Below is a small trained network, with its code and all its weights. Each question gives an input and a target symbol and asks what happens when units are switched off, that is, made to give their printed mean instead of their output.

import numpy as np


def w(rows, s, z=0):
    codes = np.array(rows[::2]) - 128.0
    scale = np.full(codes.shape[1], s)
    scale[-1] = z or s
    return codes * scale


def f(y):
    return y / 2 * (1 + np.tanh(0.7978845608 * (y + 0.044715 * y**3)))


def softmax(a):
    e = np.exp(a - a.max(-1, keepdims=True))
    return e / e.sum(-1, keepdims=True)


def log_softmax(a):
    a = a - a.max(-1, keepdims=True)
    return a - np.log(np.exp(a).sum(-1, keepdims=True))


def net(x, mask):
    ids = ['αγδεζηθλμξπστφψω'.index(c) for c in x.split()]
    T = len(ids)
    res = E[ids] + P[:T]
    q, k, v = (res @ M[0].T for M in (Q, K, V))
    z = softmax(np.where(np.tri(T) > 0, q @ k.T / 2**0.5, -1e9)) @ v
    res = res + np.where(mask[0], z, O[0][:, -1]) @ O[0][:, :-1]
    y = f(res @ A[0][:, :-1].T + A[0][:, -1])
    res = res + np.where(mask[1:9], y, B[0][:, -1]) @ B[0][:, :-1]
    return log_softmax(res[-1] @ U[:, :-1].T + U[:, -1])


Q, K, V, O, A, B = {}, {}, {}, {}, {}, {}
E = w([
[166,77,144,79,206],'α',
[92,165,127,207,94],'γ',
[115,143,142,160,137],'δ',
[59,200,55,119,209],'ε',
[101,95,55,152,198],'ζ',
[197,70,251,176,55],'η',
[67,213,112,188,115],'θ',
[142,142,183,159,99],'λ',
[164,105,204,173,82],'μ',
[158,47,143,171,129],'ξ',
[149,114,194,194,73],'π',
[79,181,99,167,146],'σ',
[50,29,141,180,192],'τ',
[128,150,171,200,72],'φ',
[111,134,127,175,130],'ψ',
[131,156,151,136,131],'ω',
],0.012)
P = w([
[95,151,164,63,127],'0',
[155,132,141,152,131],'1',
[118,145,181,153,201],'2',
[154,87,36,40,35],'3',
[57,94,156,96,146],'4',
[255,164,110,168,198],'5',
[102,127,194,178,222],'6',
[42,13,127,95,134],'7',
[7,198,197,23,122],'8',
[45,138,237,196,254],'9',
[253,149,116,211,238],'10',
[27,133,173,141,147],'11',
[9,103,155,81,76],'12',
],0.0099)
Q[0] = w([
[157,201,226,194,245],'head 1',
[3,86,187,82,110],'head 1',
],0.023)
K[0] = w([
[3,67,167,87,102],'head 1',
[130,124,164,207,204],'head 1',
],0.027)
V[0] = w([
[85,117,35,67,248],'head 1',
[49,221,25,183,87],'head 1',
],0.017)
O[0] = w([
[138,71,49,31,46,206],'head 1',
[2,164,154,119,63,1],'head 1',
],0.014,0.0073)
A[0] = w([
[38,113,171,117,93,3],'neuron 1',
[75,190,191,180,63,9],'neuron 2',
[8,94,239,203,238,42],'neuron 3',
[62,70,78,90,50,203],'neuron 4',
[175,177,208,68,26,90],'neuron 5',
[172,5,52,86,201,177],'neuron 6',
[93,236,10,81,204,166],'neuron 7',
[178,72,254,156,28,154],'neuron 8',
],0.0059,0.0044)
B[0] = w([
[158,52,183,73,135,146],'neuron 1',
[99,90,116,70,209,143],'neuron 2',
[161,143,75,97,9,172],'neuron 3',
[159,125,118,204,162,200],'neuron 4',
[170,119,83,199,80,138],'neuron 5',
[89,188,109,112,124,253],'neuron 6',
[150,77,158,181,90,138],'neuron 7',
[133,169,156,146,137,139],'neuron 8',
],0.016,0.021)
U = w([
[178,79,92,14,163,131],'α',
[75,133,154,44,95,134],'γ',
[70,150,144,120,140,176],'δ',
[202,28,115,59,165,2],'ε',
[47,160,69,158,140,179],'ζ',
[200,113,135,76,151,10],'η',
[132,68,142,48,145,170],'θ',
[97,178,154,124,119,90],'λ',
[157,132,147,97,132,33],'μ',
[166,121,140,119,254,178],'ξ',
[109,171,146,114,109,151],'π',
[73,66,171,134,183,224],'σ',
[55,168,107,108,141,76],'τ',
[39,219,139,114,82,63],'φ',
[39,167,165,138,129,205],'ψ',
[91,144,150,115,143,138],'ω',
],0.0066,0.006)

Each question gives the input, a string of symbols that net reads in full, and the target symbol t.
The units are the heads (2 rows each of Q, K, V and O) and the neurons (one row each of A and B). Each row of codes is followed by its name. A weight is (code - 128) times the scale printed after its matrix; where a second scale follows, it is the last column's (O, A, B and U).
mask holds one flag per unit, heads first, then neurons. A switched-off unit (its flag False) gives its mean, the last column of its rows in O or B, instead of its output. The means were averaged over made-up inputs and are rounded, as every weight is.
A unit's drop is (log p(t) with every unit on - log p(t) with that unit switched off) / (log p(t) with every unit on - log p(t) with every unit switched off).
The circuit of an input: a set's keep is (log p(t) with only the set's units on - log p(t) with every unit switched off) / (log p(t) with every unit on - log p(t) with every unit switched off). Starting from all 9 units, units are removed one at a time, each time the one whose removal leaves the highest keep (on an exact tie, the one counted first), for as long as the keep stays at least 0.8.
units of the circuit, in order: the units of the circuit, biggest drop first
top k neurons: the k neurons with the biggest drops, biggest first
drop of u: that unit's drop, to one decimal
input ε ξ ζ μ, target ξ: units of the circuit, in order	head 1
input η ξ ε λ σ ω ζ η ξ ζ ζ ξ ξ, target ζ: units of the circuit, in order	head 1; neuron 4; neuron 6; neuron 5
input γ ξ α γ ζ ζ λ, target ζ: units of the circuit, in order	head 1; neuron 4; neuron 5
input γ ξ ζ ζ α, target ζ: units of the circuit, in order	head 1; neuron 4; neuron 6; neuron 1
input μ μ λ ε φ σ ξ, target φ: units of the circuit, in order	neuron 3; head 1
input λ α ξ ξ φ η φ, target φ: units of the circuit, in order	neuron 3; head 1
input σ α γ ξ θ α ξ, target θ: top 4 neurons	neuron 1; neuron 6; neuron 2; neuron 3
input ζ ξ ψ α ψ α, target α: units of the circuit, in order	head 1; neuron 6
input ξ ε π γ, target ε: units of the circuit, in order	neuron 1; head 1; neuron 6; neuron 4
input ζ α ζ ξ ζ ξ γ, target ζ: units of the circuit, in order	head 1; neuron 4
input γ δ φ, target γ: top 4 neurons	neuron 3; neuron 2; neuron 1; neuron 4
input φ ξ σ η ξ ξ, target η: top 2 neurons	neuron 3; neuron 6
input ψ τ ζ σ τ, target ζ: top 3 neurons	neuron 4; neuron 6; neuron 1
input ξ ψ σ σ ξ, target σ: units of the circuit, in order	head 1; neuron 6; neuron 3; neuron 4
input α γ ξ, target α: top 2 neurons	neuron 4; neuron 6
input α ξ γ ξ η, target γ: top 2 neurons	neuron 3; neuron 4
input π ξ ψ γ, target ξ: top neuron	neuron 3
input ζ ζ ξ ξ ε ζ ξ, target ε: units of the circuit, in order	neuron 1; head 1; neuron 4; neuron 6
input ξ σ ξ α, target σ: top 2 neurons	neuron 6; neuron 3
input μ ζ ζ ζ ξ σ α ξ φ ξ α, target φ: top neuron	neuron 3
input ξ ζ ζ π, target ζ: top 2 neurons	neuron 4; neuron 5
input λ θ ξ ω π τ τ ξ ξ σ λ, target ξ: top 2 neurons	neuron 3; neuron 6
input ε ξ ζ φ μ σ θ ξ η φ λ ζ, target φ: top 3 neurons	neuron 3; neuron 4; neuron 1
input ε ζ ξ δ θ ξ δ ζ γ ξ, target ζ: units of the circuit, in order	head 1; neuron 4; neuron 6; neuron 1
input σ ζ μ ξ ξ ε τ α ξ σ σ α τ, target σ: top 2 neurons	neuron 4; neuron 1
input η ζ ψ ξ λ ψ α ξ α σ ξ φ, target σ: top 4 neurons	neuron 1; neuron 6; neuron 3; neuron 4
input λ σ ξ α ζ σ, target α: drop of neuron 6	0.0
input ξ ξ σ η γ ψ μ α γ ξ γ, target γ: drop of neuron 2	0.2
